Below is a small trained network, with its code and all its weights. Each question gives an input and a target symbol and asks what happens when units are switched off, that is, made to give their printed mean instead of their output.

import numpy as np


def w(rows, s, z=0):
    codes = np.array(rows[::2]) - 128.0
    scale = np.full(codes.shape[1], s)
    scale[-1] = z or s
    return codes * scale


def f(y):
    return y / 2 * (1 + np.tanh(0.7978845608 * (y + 0.044715 * y**3)))


def softmax(a):
    e = np.exp(a - a.max(-1, keepdims=True))
    return e / e.sum(-1, keepdims=True)


def log_softmax(a):
    a = a - a.max(-1, keepdims=True)
    return a - np.log(np.exp(a).sum(-1, keepdims=True))


def net(x, mask):
    ids = ['βγθλμστφψω'.index(c) for c in x.split()]
    T = len(ids)
    res = E[ids] + P[:T]
    u = 0
    for l in range(3):
        q, k, v = (res @ M[l].T for M in (Q, K, V))
        z = softmax(np.where(np.tri(T) > 0, q @ k.T / 4**0.5, -1e9)) @ v
        res = res + np.where(mask[u], z, O[l][:, -1]) @ O[l][:, :-1]
        u += 1
        y = f(res @ A[l][:, :-1].T + A[l][:, -1])
        res = res + np.where(mask[u : u + 4], y, B[l][:, -1]) @ B[l][:, :-1]
        u += 4
    return log_softmax(res[-1] @ U[:, :-1].T + U[:, -1])


Q, K, V, O, A, B = {}, {}, {}, {}, {}, {}
E = w([
[112,169,139,129,202],'β',
[197,120,145,103,192],'γ',
[99,149,147,96,155],'θ',
[67,216,140,128,133],'λ',
[154,109,127,116,237],'μ',
[111,247,155,105,10],'σ',
[108,193,115,151,195],'τ',
[166,151,124,136,212],'φ',
[173,131,164,88,169],'ψ',
[170,161,170,88,113],'ω',
],0.015)
P = w([
[139,132,83,79,140],'0',
[139,104,81,174,123],'1',
[105,206,104,102,84],'2',
[132,99,204,154,165],'3',
[115,208,113,102,89],'4',
[142,88,116,212,118],'5',
[129,209,110,107,93],'6',
[121,125,253,180,125],'7',
],0.021)
Q[0] = w([
[82,15,187,255,98],'L0H1',
[158,49,137,118,45],'L0H1',
[163,143,233,226,127],'L0H1',
[124,154,146,79,162],'L0H1',
],0.0067)
K[0] = w([
[68,82,246,254,69],'L0H1',
[136,157,146,146,149],'L0H1',
[140,63,147,244,112],'L0H1',
[125,159,61,121,115],'L0H1',
],0.0084)
V[0] = w([
[107,179,152,130,193],'L0H1',
[45,44,113,152,131],'L0H1',
[184,189,165,108,1],'L0H1',
[114,179,109,3,166],'L0H1',
],0.0075)
O[0] = w([
[156,154,123,96,34,220],'L0H1',
[255,147,173,207,101,28],'L0H1',
[42,67,107,187,188,59],'L0H1',
[136,132,178,78,149,254],'L0H1',
],0.0092,0.0047)
A[0] = w([
[178,179,151,56,45,2],'L0N1',
[122,142,193,190,147,110],'L0N2',
[37,58,160,101,2,94],'L0N3',
[78,221,145,172,118,80],'L0N4',
],0.0073,0.0085)
B[0] = w([
[81,76,122,167,243,246],'L0N1',
[125,210,236,127,160,199],'L0N2',
[247,166,81,156,254,146],'L0N3',
[136,28,154,66,117,250],'L0N4',
],0.0068,0.0022)
Q[1] = w([
[154,121,244,232,207],'L1H1',
[78,110,240,100,72],'L1H1',
[132,171,157,1,243],'L1H1',
[148,25,197,223,129],'L1H1',
],0.0086)
K[1] = w([
[128,83,146,179,71],'L1H1',
[174,128,93,178,152],'L1H1',
[129,145,7,100,106],'L1H1',
[126,158,176,202,116],'L1H1',
],0.014)
V[1] = w([
[109,250,42,196,162],'L1H1',
[133,2,127,115,46],'L1H1',
[160,71,145,92,167],'L1H1',
[244,73,77,143,209],'L1H1',
],0.0097)
O[1] = w([
[150,81,60,124,55,100],'L1H1',
[39,143,143,162,172,1],'L1H1',
[146,204,148,164,156,197],'L1H1',
[216,206,8,231,158,153],'L1H1',
],0.012,0.0075)
A[1] = w([
[75,157,98,178,53,245],'L1N1',
[206,130,165,145,23,82],'L1N2',
[30,169,86,114,221,103],'L1N3',
[136,75,2,201,45,85],'L1N4',
],0.0086,0.012)
B[1] = w([
[237,96,105,129,149,244],'L1N1',
[165,120,93,124,3,253],'L1N2',
[171,54,142,125,136,210],'L1N3',
[179,90,254,78,130,176],'L1N4',
],0.013,0.0052)
Q[2] = w([
[172,63,211,216,102],'L2H1',
[146,79,184,189,110],'L2H1',
[153,121,96,172,108],'L2H1',
[163,95,175,251,164],'L2H1',
],0.013)
K[2] = w([
[65,86,209,249,53],'L2H1',
[124,101,187,255,95],'L2H1',
[153,204,123,174,82],'L2H1',
[94,136,174,252,86],'L2H1',
],0.0099)
V[2] = w([
[134,100,122,88,162],'L2H1',
[138,64,255,89,156],'L2H1',
[214,110,137,174,203],'L2H1',
[172,20,215,112,169],'L2H1',
],0.0088)
O[2] = w([
[99,119,139,188,84,157],'L2H1',
[40,136,246,138,74,188],'L2H1',
[52,164,93,54,198,251],'L2H1',
[67,162,112,153,76,207],'L2H1',
],0.011)
A[2] = w([
[78,161,247,138,83,206],'L2N1',
[164,227,31,131,236,79],'L2N2',
[205,63,122,72,13,46],'L2N3',
[2,37,166,132,209,3],'L2N4',
],0.0059,0.0074)
B[2] = w([
[220,154,64,211,155,253],'L2N1',
[95,43,196,186,66,240],'L2N2',
[2,77,126,120,234,189],'L2N3',
[125,87,15,121,73,155],'L2N4',
],0.0087,0.026)
U = w([
[184,129,151,25,34,254],'β',
[100,120,201,124,181,188],'γ',
[229,169,174,143,108,176],'θ',
[132,67,204,155,44,51],'λ',
[147,71,97,200,188,45],'μ',
[71,52,126,94,37,155],'σ',
[141,94,2,114,136,154],'τ',
[235,66,119,110,46,91],'φ',
[105,160,15,189,200,122],'ψ',
[142,98,26,167,50,64],'ω',
],0.0064,0.0086)

Each question gives the input, a string of symbols that net reads in full, and the target symbol t.
The units are the heads (4 rows each of Q, K, V and O) and the neurons (one row each of A and B). Each row of codes is followed by its name. A weight is (code - 128) times the scale printed after its matrix; where a second scale follows, it is the last column's (O, A, B and U).
mask holds one flag per unit, layer by layer, with each layer's heads first. A switched-off unit (its flag False) gives its mean, the last column of its rows in O or B, instead of its output. The means were averaged over made-up inputs and are rounded, as every weight is.
A unit's drop is (log p(t) with every unit on - log p(t) with that unit switched off) / (log p(t) with every unit on - log p(t) with every unit switched off).
The circuit of an input: a set's keep is (log p(t) with only the set's units on - log p(t) with every unit switched off) / (log p(t) with every unit on - log p(t) with every unit switched off). Starting from the 12 units with the biggest drops (on a tie, the unit counted first), units are removed one at a time, each time the one whose removal leaves the highest keep (on an exact tie, the one counted first), for as long as the keep stays at least 0.8.
circuit, biggest first: the units of the circuit, biggest drop first
unit that matters most: the unit with the biggest drop
k most important neurons: the k neurons with the biggest drops, biggest first
top k neurons in layer l: the k neurons of layer l with the biggest drops, biggest first
input ω φ ψ θ, target β: unit that matters most	L1N4
input λ τ θ θ, target σ: circuit, biggest first	(L1H1, L2N1)
input ω θ φ ψ, target θ: circuit, biggest first	(L2N2, L2N1, L2N3, L2H1)
input β θ ψ λ, target θ: circuit, biggest first	(L2N3, L2N2, L2H1, L2N1)
input ψ ψ σ, target ψ: top 2 neurons in layer 1	(L1N2, L1N3)
input γ μ φ, target γ: circuit, biggest first	(L0H1, L1H1, L2N1, L2N2)
input τ σ θ, target τ: circuit, biggest first	(L1H1, L2H1, L2N3)
input γ μ θ β θ, target γ: top 2 neurons in layer 2	(L2N1, L2N2)
input τ θ μ, target τ: circuit, biggest first	(L1H1, L2N3, L2H1)
input μ σ ψ ψ λ β μ ψ, target τ: circuit, biggest first	(L0H1, L1H1, L2H1)
input θ γ φ, target θ: top 2 neurons in layer 0	(L0N4, L0N3)
input ω τ θ τ σ τ θ λ, target σ: circuit, biggest first	(L1H1, L2N3, L0H1)
input σ σ ψ τ γ σ ψ, target σ: 2 most important neurons	(L0N3, L2N3)
input λ θ ψ μ ψ, target λ: unit that matters most	L2H1
input λ μ γ γ σ γ τ, target λ: circuit, biggest first	(L2H1, L1H1)
input β γ ψ, target β: circuit, biggest first	(L2N1, L1H1, L2N2)
input λ μ λ φ φ θ γ, target λ: circuit, biggest first	(L2H1, L1H1)
input λ σ β β β μ, target τ: 4 most important neurons	(L1N2, L2N3, L2N2, L1N4)
input τ λ θ ψ ω θ ψ ψ, target θ: circuit, biggest first	(L2N2, L2N3)
input σ ψ γ τ ω τ θ φ, target σ: 4 most important neurons	(L2N3, L1N4, L1N2, L0N2)
input φ γ φ μ τ γ γ μ, target μ: 2 most important neurons	(L2N2, L0N2)
input σ μ β φ γ, target σ: unit that matters most	L0N3
input θ ψ λ θ σ, target θ: 3 most important neurons	(L2N1, L2N3, L2N2)
input ω ω σ, target ω: 2 most important neurons	(L2N1, L1N3)
